Below is a small trained network, with its code and all its weights. Each question gives an input and a class and asks what happens when units are switched off, that is, made to give their printed mean instead of their output.

import numpy as np


def w(rows, s, z=0):
    codes = np.array(rows[::2]) - 128.0
    scale = np.full(codes.shape[1], s)
    scale[-1] = z or s
    return codes * scale


def f(y):
    return y / 2 * (1 + np.tanh(0.7978845608 * (y + 0.044715 * y**3)))


def log_softmax(a):
    a = a - a.max(-1, keepdims=True)
    return a - np.log(np.exp(a).sum(-1, keepdims=True))


def net(x, mask):
    res = np.array(x, float).reshape(1, 7) / 4 @ E
    y = f(res @ A[0][:, :-1].T + A[0][:, -1])
    res = res + np.where(mask, y, B[0][:, -1]) @ B[0][:, :-1]
    return log_softmax(res[-1] @ U[:, :-1].T + U[:, -1])


A, B = {}, {}
E = w([
[125,127,127,129,131],'x0',
[146,139,158,140,129],'x1',
[111,20,87,229,115],'x2',
[131,70,188,98,254],'x3',
[219,28,142,67,95],'x4',
[116,125,120,121,126],'x5',
[120,120,114,119,126],'x6',
],0.008)
A[0] = w([
[153,181,182,24,160,162],'N0',
[165,150,165,154,166,192],'N1',
[140,186,159,169,24,122],'N2',
[54,61,158,73,244,134],'N3',
[109,95,119,205,108,124],'N4',
[106,76,130,169,111,94],'N5',
[107,165,126,127,233,79],'N6',
[143,122,88,104,176,170],'N7',
[157,173,81,140,55,99],'N8',
[172,172,184,97,175,150],'N9',
[178,82,113,97,118,100],'N10',
[128,171,111,130,75,93],'N11',
[108,194,69,201,184,122],'N12',
[140,119,137,112,115,229],'N13',
[222,147,95,101,41,180],'N14',
[119,169,69,163,122,152],'N15',
[147,185,152,104,106,89],'N16',
[208,61,113,52,55,138],'N17',
[174,89,97,82,130,254],'N18',
[126,143,62,94,44,101],'N19',
[129,183,31,2,180,111],'N20',
[161,105,95,145,78,176],'N21',
[121,16,101,247,193,127],'N22',
[124,6,117,62,70,118],'N23',
[143,59,124,174,115,113],'N24',
[123,201,194,175,119,242],'N25',
[167,178,114,92,160,75],'N26',
[115,188,56,137,86,180],'N27',
[151,126,93,60,140,127],'N28',
[186,155,134,56,117,89],'N29',
],0.01,0.0085)
B[0] = w([
[111,130,37,154,102,228],'N0',
[64,78,144,98,108,183],'N1',
[142,66,103,151,114,184],'N2',
[160,68,90,155,119,223],'N3',
[144,192,138,112,140,182],'N4',
[199,198,88,155,73,153],'N5',
[180,122,120,162,173,162],'N6',
[94,76,135,143,84,164],'N7',
[169,91,117,206,173,169],'N8',
[120,103,105,167,97,189],'N9',
[156,151,121,156,159,161],'N10',
[180,93,147,158,129,146],'N11',
[159,142,109,80,214,197],'N12',
[74,129,97,94,137,211],'N13',
[92,100,112,118,169,222],'N14',
[124,116,139,106,173,179],'N15',
[170,142,106,157,141,143],'N16',
[120,166,143,106,203,236],'N17',
[67,123,113,95,150,253],'N18',
[164,84,129,181,106,170],'N19',
[160,145,121,181,50,182],'N20',
[81,108,132,141,141,193],'N21',
[121,170,65,169,61,254],'N22',
[123,168,159,119,143,215],'N23',
[149,204,83,198,160,179],'N24',
[64,117,89,98,149,239],'N25',
[254,172,176,242,58,137],'N26',
[115,96,135,111,147,212],'N27',
[112,165,120,183,134,151],'N28',
[151,216,135,212,156,158],'N29',
],0.0073,0.0086)
U = w([
[215,240,109,177,58,78],'0',
[123,106,109,90,138,251],'1',
[106,110,114,95,122,228],'2',
[113,108,100,82,119,185],'3',
[217,1,119,131,142,32],'4',
[187,191,123,76,249,2],'5',
[35,109,175,143,78,172],'6',
[188,110,233,70,55,30],'7',
],0.011,0.0041)

Each question gives the input, the list of numbers given to net, and the class t.
The units are the neurons (one row each of A and B). Each row of codes is followed by its name. A weight is (code - 128) times the scale printed after its matrix; where a second scale follows, it is the last column's (A, B and U).
mask holds one flag per neuron, in row order. A switched-off neuron (its flag False) gives its mean, the last column of its row in B, instead of its output. The means were averaged over made-up inputs and are rounded, as every weight is.
A unit's drop is (log p(t) with every unit on - log p(t) with that unit switched off) / (log p(t) with every unit on - log p(t) with every unit switched off).
The circuit of an input: a set's keep is (log p(t) with only the set's units on - log p(t) with every unit switched off) / (log p(t) with every unit on - log p(t) with every unit switched off). Starting from the 12 units with the biggest drops (on a tie, the unit counted first), units are removed one at a time, each time the one whose removal leaves the highest keep (on an exact tie, the one counted first), for as long as the keep stays at least 0.8.
units of the circuit, in order: the units of the circuit, biggest drop first
unit that matters most: the unit with the biggest drop
top k neurons: the k neurons with the biggest drops, biggest first
input [-6,0,-1,-3,8,6,-1], class 5: units of the circuit, in order	N17, N23
input [-7,-8,8,2,7,7,-4], class 0: top neuron	N22
input [-4,3,-3,7,-1,0,-1], class 4: units of the circuit, in order	N3, N17
input [-5,-5,-6,2,0,8,-5], class 6: units of the circuit, in order	N12, N17
input [6,-6,-6,7,5,5,6], class 4: top 2 neurons	N3, N22
input [6,4,-6,5,1,-4,-5], class 0: units of the circuit, in order	N26, N0
input [-4,8,-7,-5,-8,-3,4], class 2: top 2 neurons	N25, N27
input [7,5,4,4,5,-2,3], class 3: top 2 neurons	N22, N18
input [2,-6,0,6,8,8,-2], class 5: top 3 neurons	N17, N23, N10
input [8,0,-6,5,-1,-5,-1], class 3: units of the circuit, in order	N1, N0
input [3,5,5,1,-3,-2,3], class 0: units of the circuit, in order	N22, N14
input [4,4,3,5,3,-8,7], class 6: units of the circuit, in order	N12, N22, N6
input [-5,-7,2,-8,4,4,-4], class 4: top 3 neurons	N19, N8, N2
input [-2,8,8,-7,7,-1,-8], class 0: unit that matters most	N24
input [-4,-3,8,-2,-5,-5,0], class 0: units of the circuit, in order	N22, N5
input [7,-5,-1,-7,8,0,6], class 5: units of the circuit, in order	N17, N23
input [2,2,-3,-1,6,3,3], class 5: top 3 neurons	N17, N29, N22
input [-2,5,-4,-6,7,1,2], class 5: top 2 neurons	N17, N29
input [-2,7,2,-8,-7,-8,0], class 4: top 2 neurons	N2, N8
input [-7,3,2,1,-8,-7,-4], class 5: units of the circuit, in order	N12
input [3,-1,-2,8,-7,0,-8], class 1: top 2 neurons	N25, N1
